Below are the code and all the weights of a small trained network. Each question names an input and a class and asks about switching units off, where a switched-off unit gives its printed mean instead of its output.

import numpy as np


def w(rows, s, z=0):
    codes = np.array(rows[::2]) - 128.0
    scale = np.full(codes.shape[1], s)
    scale[-1] = z or s
    return codes * scale


def f(y):
    return np.maximum(y, 0)


def log_softmax(a):
    a = a - a.max(-1, keepdims=True)
    return a - np.log(np.exp(a).sum(-1, keepdims=True))


def net(x, mask):
    res = np.array(x, float).reshape(1, 7) / 4 @ E
    y = f(res @ A[0][:, :-1].T + A[0][:, -1])
    res = res + np.where(mask, y, B[0][:, -1]) @ B[0][:, :-1]
    return log_softmax(res[-1] @ U[:, :-1].T + U[:, -1])


A, B = {}, {}
E = w([
[100,136,158,206,25,96,30,26],'x0',
[187,48,212,181,134,7,186,123],'x1',
[130,147,133,126,126,121,130,133],'x2',
[125,121,130,119,130,127,124,123],'x3',
[129,137,129,134,126,127,131,134],'x4',
[127,115,124,131,131,134,127,123],'x5',
[80,121,33,171,185,35,70,159],'x6',
],0.015)
A[0] = w([
[90,82,126,183,159,7,135,146,84],'N1',
[58,125,114,199,151,73,76,114,66],'N2',
[188,123,177,119,112,161,127,89,132],'N3',
[162,124,197,116,86,204,158,119,210],'N4',
[86,146,127,185,6,98,72,12,140],'N5',
[202,68,216,187,179,45,180,119,163],'N6',
[185,84,170,159,95,51,115,97,111],'N7',
[115,140,28,155,191,33,56,168,167],'N8',
[128,92,166,159,65,74,109,118,66],'N9',
[159,135,133,75,117,232,220,90,250],'N10',
[151,88,179,191,82,35,111,67,64],'N11',
[91,168,146,117,125,155,65,108,97],'N12',
[97,172,112,116,160,182,103,103,201],'N13',
],0.013,0.012)
B[0] = w([
[73,155,160,121,171,94,149,42,210],'N1',
[130,176,120,155,140,111,106,53,190],'N2',
[129,135,152,133,71,106,166,168,177],'N3',
[118,148,247,182,82,108,104,160,221],'N4',
[210,140,142,252,76,230,82,120,250],'N5',
[107,86,159,50,97,14,201,163,253],'N6',
[67,161,179,129,102,98,149,105,204],'N7',
[158,93,50,98,213,186,119,28,242],'N8',
[87,182,132,90,109,140,121,110,179],'N9',
[92,168,159,154,198,61,57,142,253],'N10',
[36,214,124,172,125,127,166,112,216],'N11',
[194,99,153,158,122,150,126,127,169],'N12',
[71,149,98,129,136,196,59,157,201],'N13',
],0.013,0.029)
U = w([
[54,200,150,155,165,87,99,104,255],'0',
[137,77,172,80,103,28,174,221,100],'1',
[109,99,22,65,205,161,135,166,241],'2',
[130,62,103,50,195,70,239,109,52],'3',
[198,117,175,164,69,173,77,209,107],'4',
[104,161,165,141,4,117,186,170,43],'5',
[205,111,66,159,109,171,93,87,24],'6',
],0.013,0.0041)

Each question gives the input, the list of numbers given to net, and the class t.
The units are the neurons (one row each of A and B). Each row of codes is followed by its name. A weight is (code - 128) times the scale printed after its matrix; where a second scale follows, it is the last column's (A, B and U).
mask holds one flag per neuron, in row order. A switched-off neuron (its flag False) gives its mean, the last column of its row in B, instead of its output. The means were averaged over made-up inputs and are rounded, as every weight is.
A unit's drop is (log p(t) with every unit on - log p(t) with that unit switched off) / (log p(t) with every unit on - log p(t) with every unit switched off).
The circuit of an input: a set's keep is (log p(t) with only the set's units on - log p(t) with every unit switched off) / (log p(t) with every unit on - log p(t) with every unit switched off). Starting from the 12 units with the biggest drops (on a tie, the unit counted first), units are removed one at a time, each time the one whose removal leaves the highest keep (on an exact tie, the one counted first), for as long as the keep stays at least 0.8.
circuit, biggest first: the units of the circuit, biggest drop first
most important unit: the unit with the biggest drop
k most important neurons: the k neurons with the biggest drops, biggest first
drop of u: that unit's drop, to one decimal
input [8,8,-4,1,0,1,0], class 5: most important unit -> N6
input [1,0,-7,1,1,-2,4], class 6: 2 most important neurons -> (N10; N6)
input [0,-3,4,-6,-4,2,1], class 2: 2 most important neurons -> (N5; N4)
input [4,0,3,-5,-3,-5,2], class 6: circuit, biggest first -> (N5; N10)
input [6,0,-2,7,6,1,5], class 6: 2 most important neurons -> (N5; N10)
input [-7,0,-1,-6,-7,-7,1], class 2: 2 most important neurons -> (N4; N6)
input [-7,8,2,8,-8,8,0], class 1: 2 most important neurons -> (N8; N6)
input [8,0,-4,2,-4,0,-1], class 4: 2 most important neurons -> (N5; N6)
input [-1,-8,0,4,8,-2,2], class 2: drop of N5 -> 0.2
input [-6,2,7,-8,6,-6,0], class 1: drop of N8 -> 0.2
input [-8,3,7,-6,2,-8,-4], class 1: drop of N6 -> 0.0
input [4,-3,4,-1,1,-4,0], class 4: drop of N8 -> 0.2
